Each row is followed by its class.
[-21  -1 -32  21  -2  -1  46  25   5 -14 -45 -19 -11  -5  17  14   8 -44
   5   2  44  38  20  18   0 -57  -5 -13  -9 -14  -8  -9 -18   0 -12  19] | N
[ -3  38  -2 -13  13  11  56  16   9 -19 -39 -17  12  31 -14 -19   6 -50
  -8  20 -20  43  15  23  37 -13   2 -19 -15   2  -9 -15 -18  18  -8 -28] | C
[ 41  12 -34 -31  30 -20 -26 -18  37  25 -36  13  20   3 -33 -37  29 -37
  -8 -55 -46 -20  20  23  -1  18 -12  24  12   7  21  12  57  10 -33 -36] | E
[  8  16 -19 -29   1  29  62 -21  -8  24 -11  31 -25 -14   8   5  -5   9
 -12   5   7 -19 -14  14  -5 -26   3   1  -5  -8  16  14   3   2  -5  13] | P
[  2  40   3  10  -5  35  -9   2 -55  29  -6 -54 -34 -15  15  36   0  29
   4  20 -35  11  12  16 -17 -21   2  47 -54 -11 -31 -46  43 -26 -14   4] | N
[  1  13   5  37  42 -19 -37 -16  30 -22 -46  20  24 -29  -4   1  17   4
  14  27 -38  10 -21  50   5 -31   2   3  36  19 -24  13  30  19 -50  15] | D
[-11  43  10  -5  13  36  37  15   2   3 -59  14 -28  29  22 -13  -3 -49
  10  31 -21   6  12  54 -24   3   1 -16   2   6 -10 -18  -7  -8 -10 -25] | N
[ 20 -18 -15  19   2   0  61 -16 -12 -24  36  42  22 -56 -14  45  16  32
 -21  16  21 -15 -37 -10  17 -18  25 -18 -22 -28  33  19  20  18   3  14] | D
[-24  32  -4  32   6 -24   1  -2  13 -14  29 -31  23  14   2  -1 -19 -23
  12 -13 -20  -4  -7  17  23 -10  -7  17 -11  25  25  10  14  11  -9 -28] | W
[-19  20  -6 -29  12 -13 -40  -4  14 -10  -5  -3  57   3  29  25  18 -12
  -9   3   5 -44  20  22  57  20 -15  -5   1  51 -45   5 -12 -10 -22 -41] | C
[ -7 -13  34  33 -22 -34 -17 -21  15  -7  16  14   2 -27  -1  40  -9  29
  -1  50  46 -10 -25 -16 -16 -34   7 -33   4  33  12   0  -4  13   2 -41] | D
[ -2 -19  -4 -31  27 -31  24 -25  -1  18  32   3  36 -81 -26  -1  13   0
 -20 -21   0  73 -31  17  38 -21   9  -8   0 -12  28   4  34  18  38 -16] | C
[  1  21  13  17  34  44  29  16  15 -31  28 -63  -2  20  25 -20  -8  19
   0  19 -30  23  16  41  -7 -12  34  15 -12 -36 -70 -10  21  -2 -38  21] | W
[  8  17 -12 -18  -2  21  57 -19 -48   8 -18   0 -40 -30  -9 -20  14  -4
 -18 -25   1 -33  14  -4   1  10 -11   3  -8  -2   9   1  30  10  19   0] | P
[-16 -43  21  -7  -5 -22 -17  13 -30  44  55 -46  13  12   2 -14  -8  13
   0 -11 -24  26 -10 -11  12  31  20  23  -8  20 -14   3  47 -12   9 -33] | E
[-70  19 -48  -7 -35  36 -22 -23  22 -12  72 -11   2 -34   4  15  -3  79
   0  16  10  20  16 -44  14 -23  28 -27 -10 -10 -90  51  13  -1  20 -21] | P
[-17 -44  42  10 -32 -14 -13 -44 -74  25  63 -17  23 -45 -13  41   0  13
 -13 -18 -20  -9  15 -41  75  43 -10  28  15  23 -13  -5  24  -7  21 -29] | E
[-19  29 -11   5  22  36  19   7  45   0  40   1  37 -22  27   8 -35  34
  20  24 -34 -16 -29  21  10  88 -38   4 -12  39 -16  24  34 -23  29  -6] | P
[ 40 -12 -54   8  -6   4  12  16 -28  21  -1  16 -52   3  -8   5  33  42
  24   0   7  13  -1 -61 -18 -42  12 -16  59  -6 -14  38  37  41   9  68] | Z
[  1  56 -31 -48 -22   7  -4  30  31  11  15   5  -7  -2  12   3 -16 -19
  13   1  17 -24  12  31 -27  -2   3 -27  -4  28  -8   3 -31 -14 -36 -43] | N
[ 34  -6  18  11  54   7 -25  -8  35  38  59  15  30  -4   6 -11 -44  40
   3  19  -5  15 -40  11  -1  36 -11  -6 -25   5  48 -51  42  -4  43 -46] | K
[-19  -7  39  20 -25  -4 -21  10   1 -13  19 -77 -20   0  -3  -7 -16  10
   1  20  -6  22   1  25  -7 -10 -25  30 -26  20   1 -22 -15 -17 -11 -26] | C
[-13  -5  10  65  68  14 -27 -23  47  -1  11  12 -38  14  31  19  -2   5
   0 -22  14  13  16   4  -3 -14 -17 -19   3  31  53 -16   1   3 -31  10] | N
[-17  29   6  24  -8   1  12 -12  17  -9  40  -4  18 -53  -1   7   1  32
  -8  -6  31 -17 -20  -5  17  36  18 -18 -25   8  -5  19   4  11 -13 -38] | D
[ 21 -15  14  26   9  25  45 -18 -45 -52  36  23 -35   1   8   0  12  18
   3 -26 -29 -23  -4  43   8  10   7   8  19 -26 -27  17   5   6 -25   9] | K
[-42  -2 -46 -24 -31  17  70  34 -73 -20 -19   7  33  10  14  -9  -3 -42
  15   3 -42  20  -2  52  47   0 -13  27   2  29  33  22 -31 -10  12  30] | D
[-32   2  -2  -6 -33   2 -18 -28  14 -13  46  27 -10  30   1  32   7  18
   3   0 -16  38  -3  25  -3 -25  24   8   0  -7 -15   9 -42 -21 -27 -20] | C
[ -1   4  57  50  11  19  27 -25  78 -22 -25 -26  -4  18   2  -8 -18 -21
   8  48  23  24 -15   5 -58 -56   6 -21  -7 -48 -65  16   6  15   1 -19] | W
[-20  -5  28  22 -20   7  52 -31  -2 -18  10 -11 -15  -4   1  -3   6  -7
 -13 -35   1  19   1  23  -5  15   7  20 -34 -11 -17  11   7  -6 -11 -10] | D
[-25  12   3  -7  11  -2   7  -7  14  -8  36  -2  21 -13  11  -6  -5  -4
  -5 -18  10  12  20  39  15  31  50 -28  -9  -9 -49 -14  -4  -8 -23 -65] | E
[-61  20   9  14  -7  -4  27 -19  20  25 -13  -8  18 -13   6  15 -10 -57
   0 -18 -25  22 -19  23  10 -14  33   2  -4  13 -20  37 -20 -21 -37 -21] | W
[ -3   8   0  -4   0  -5  -2  26  25  13 -18 -10  12 -17 -14  30  42  20
  -9  44   2 -32 -52 -30 -10 -26  23  10  17 -20  15  40  27   9 -36  21] | C
[-18 -41  10  13 -12 -34 -49  -8  45 -36  -4 -67  15   9  33  13  -6   7
   1 -36  47  45  33  31 -13 -31 -17  23 -14  15  -7 -22 -13 -11   3  -9] | Z
[-23 -28  47  35  25  -1 -71   8  57 -24 -32 -49 -21  27   8 -46   0   6
  -5  21  -4  14  10  12 -34 -23  11  -5  22   4  11  -6  13  21  -6 -20] | Z
[ -7   4 -31 -23 -14   0  40  19  -2 -10  -1 -17 -14  19  28 -22  -8  -5
  17 -22  23 -26  10  48 -11 -18 -28  27  10   8 -10   4  13  -9   1   2] | K
[ -8 -21 -13 -11 -19  28  25 -14 -18 -34 -23 -21 -35 -39  -2   0   4  15
 -20   0  17 -30  26  12  -1 -38 -22   3   5  -4 -23   9 -23  -7 -17  38] | P
[ 12  -2  13 -17   1  21  33 -32  -5 -15  61 -11 -20  -8  -7 -14 -19  31
   8 -27 -24   4  19  25   3  26 -20   9   2   7 -20   4  29   6  17 -21] | E
[  0   2  -2  21  42   6  -2 -25 -19  43 -57 -17   4 -53  -7   8  19   6
  -7   4 -34  27  13  14  25  27   7  11   2   4 -45 -36  62 -12  -3  -4] | E
[-27   5 -25 -26   4  22 -41  14  59  29   9  -2  10 -24  11  -9 -18   4
 -10  -5 -10  16   9  32 -15   6  48 -15  -4   7   5  -7 -27 -30 -33 -21] | Z
[  -8   -3    3   30   61   10 -114   25   18   -3  -10  -85    0  -36
   37  -20   -4   16    4  -29   38  -42   18   26  -43  -16  -40   19
  -47   17   47  -45   10  -15  -19   -3] | N
[-20 -24 -10   9 -16   5   3   4  51  -6 -15  -5 -15  22   3 -49  11 -22
 -17 -25  11  21  25  41   8  19   5  25  36 -23   8 -10 -18 -17 -43 -17] | K
[ -6   1 -23   3 -35  21 -29  -8 -11 -25  71  12   6 -16  -4   7   6  57
  13  11 -39  26 -15   7   0  32   7  26  30 -16  34  25  -3  -3  -3 -10] | P
[ 40 -81 -20  29  -6 -25 -43  -6 -76  -1  54  24   8 -51 -29  -4  -1 -22
  13  -4 -26 -37  17   3  12 -32 -28  10  33  10  58   2  14   9  12 -21] | E
[-42  16 -26 -20 -19 -11 -11  10   2 -23 -26 -17  -3   4   8  12   8  23
  -4  16  23   5  -4  -3   3 -35  20 -31  11  26 -23  19 -28   5 -20  -2] | P
[-10   3  25   9  25  14 -67 -12  54  -1  17 -27  -6 -12  24   7 -17  50
   3  21 -11  19  11  22 -26  10  18 -15   8  27 -21 -20  16  -9  -2 -30] | Z
[-21  23  12  -5   7  38  22 -17  -9  50   7  20  -9  -3  29  11  -6 -21
  -3  -5  -2  -5 -16   0   0  12  12 -14 -35   7  -6  25   0 -10  -1 -45] | N
[ -9   2  31  49  49   5  68 -34  24 -33  21  12 -27 -16  11  -7   0 -24
   4 -19 -19  -2 -17  65  -3 -13  -6  -4 -29  -9 -48  33  37   9 -11 -15] | C
[ -8  15  23  14 -34  17 -30 -28  73 -20 -29  -3  20   1  28  -9  25  19
  -7  42  64 -16  42   7 -24  35 -20  11  32 -14 -19 -16   5   1   4 -61] | D
[-12 -18 -19 -17 -41  -8 -33  -2 -15  -6  82   0 -19  -6 -13 -24  -4  31
   4 -28  14 -66   1  -5   1 -21  26 -15   3   5 -54  62 -15  10 -40 -42] | E
[-40  38  49  19 -11  -5  10 -16 -18 -26  -5 -99 -18 -43   5  -6 -17  45
 -14  21 -17  15 -18  44  25  22  11   8 -27  34 -61  -9  17  -1  -3 -38] | W
[ -59  -16   21    1   -4  -13 -103   -1  -65  -28   35    3   52   -1
  -13  -19   20    5   14    9  -10   40    8  -20    6  -46   40    5
   42  -33   50  -31   -5   31   37   -9] | D
[ -1  24  -5   7  63  -1 -14 -11  44  24 -53   3   6 -13 -10 -29 -33  -5
  10  24 -10  15 -21  56 -32 -31   1 -32 -40  12   2 -38  28   2  14 -45] | E
[ -2 -43 -31 -23 -57  -1 -10   4 -67 -19  28  34  60  -9   6   0  21  -5
  10   4  54  -7   9 -23  14 -22   6  -5   8 -43 -27  10 -32  11  48   0] | D
[ 19  -9   3 -20 -47 -16  -2   6 -44   5  42 -65  -6 -10 -46   6  31   3
 -14 -27   2   9  27 -81  48 -27 -23  29  12  -3 -17  15   7  24 -14  23] | C
[-23 -15  36  52  -7   3 -48 -12  69  28 -66 -24  20 -20  29   6   0 -11
   9  21  43   7 -12  21 -61  28 -29  30 -12   9  19 -24 -14 -40 -15 -17] | D
[ -9 -37 -35 -20  28 -17 -25   0  57  35 -14   6  19 -31 -36 -14   7  -7
 -15  -4 -41  72 -20  18 -17  -4  -5   1 -13   8  20  -8  33 -29  22   9] | C
[ 32  13 -15 -24  18   7 -11  -6  45  49 -98 -14   9 -22  14  -1  13  -2
 -12  12  38  -9   7  -9 -20   8 -28  -4   2  22  33 -24  28   5  33 -13] | Z
[-28 -20 -35 -19  20   1  11 -23 -11 -19 -11  16  -4 -20  -7 -12  21  -8
 -32 -34  26  21  18  14  -1 -75  41 -11 -15 -53  20 -14  -1   9  -2  16] | P
[-19  19  32   1  -3 -13 -35 -15  23  -7  32 -15   1 -21  -8   5  15  12
  -8 -25  34  -5 -21 -11 -23 -19  15  14 -12 -45  36   2  26  22  -3 -30] | N
[ -2  21 -22   0   4  -4   5  30  62 -13 -16  17  17   0  -9  -3  -1 -49
   9  17   9 -26  -4  39 -23 -14  -2 -17  -4  -3  -7   4 -33 -16 -42 -15] | C
[ 20  -3 -12   1  42   4  -9  20  -4  20  -5 -14  41  37   9  -7  37 -22
   2   2 -61   6 -19  -4  16  18  -2  22 -18  12  -4  41  56   6  -6 -18] | C
[ 11 -19 -16  37 -10  41  27  -9   9 -10 -14  13 -11 -14   1 -36  26   1
 -17  -3  14 -29  19  -8  -4  43   2 -15 -24 -21 -57  28   7  -1  -8 -14] | D
[-40  16  31  37  24 -13 -63  25  44 -41 -13 -55  22 -22  18  23 -11  11
  24  35  -6 -21 -36  47 -23 -14 -18  -2 -13  41 -18  12 -22 -17 -40 -13] | C
[-27 -28 -30 -49 -30 -30  12  19 -14 -11 -25 -18 -15  22   6  19  44  13
 -26 -30  61 -14  38 -40  11 -10   9  -7  52  12  -1 -21   6  -7   7  31] | K
[ -4  -9 -24  11 -35  10 -17 -30  35  40 -14 -11  13 -12  26   2   3  -3
  -2   1  20   6   5  12  -5   7 -16  23   4  13 -19  30 -20 -27 -12 -34] | W
[ 20  -5 -41 -18 -13 -15  24  23  33 -36  21  24  11 -14 -29  21  36  28
   3   2  16  29 -34  -9 -14  15  16 -28  24 -28  -4  26 -11   6  -2  30] | C
[-16  48 -23 -46 -12  23  50  15  -6   2  11 -34  -2 -18  17  12  -2 -18
   3  -9 -31 -12   4  35  -6 -18  28   0  17  30  -1  42 -19 -13 -52  -4] | W
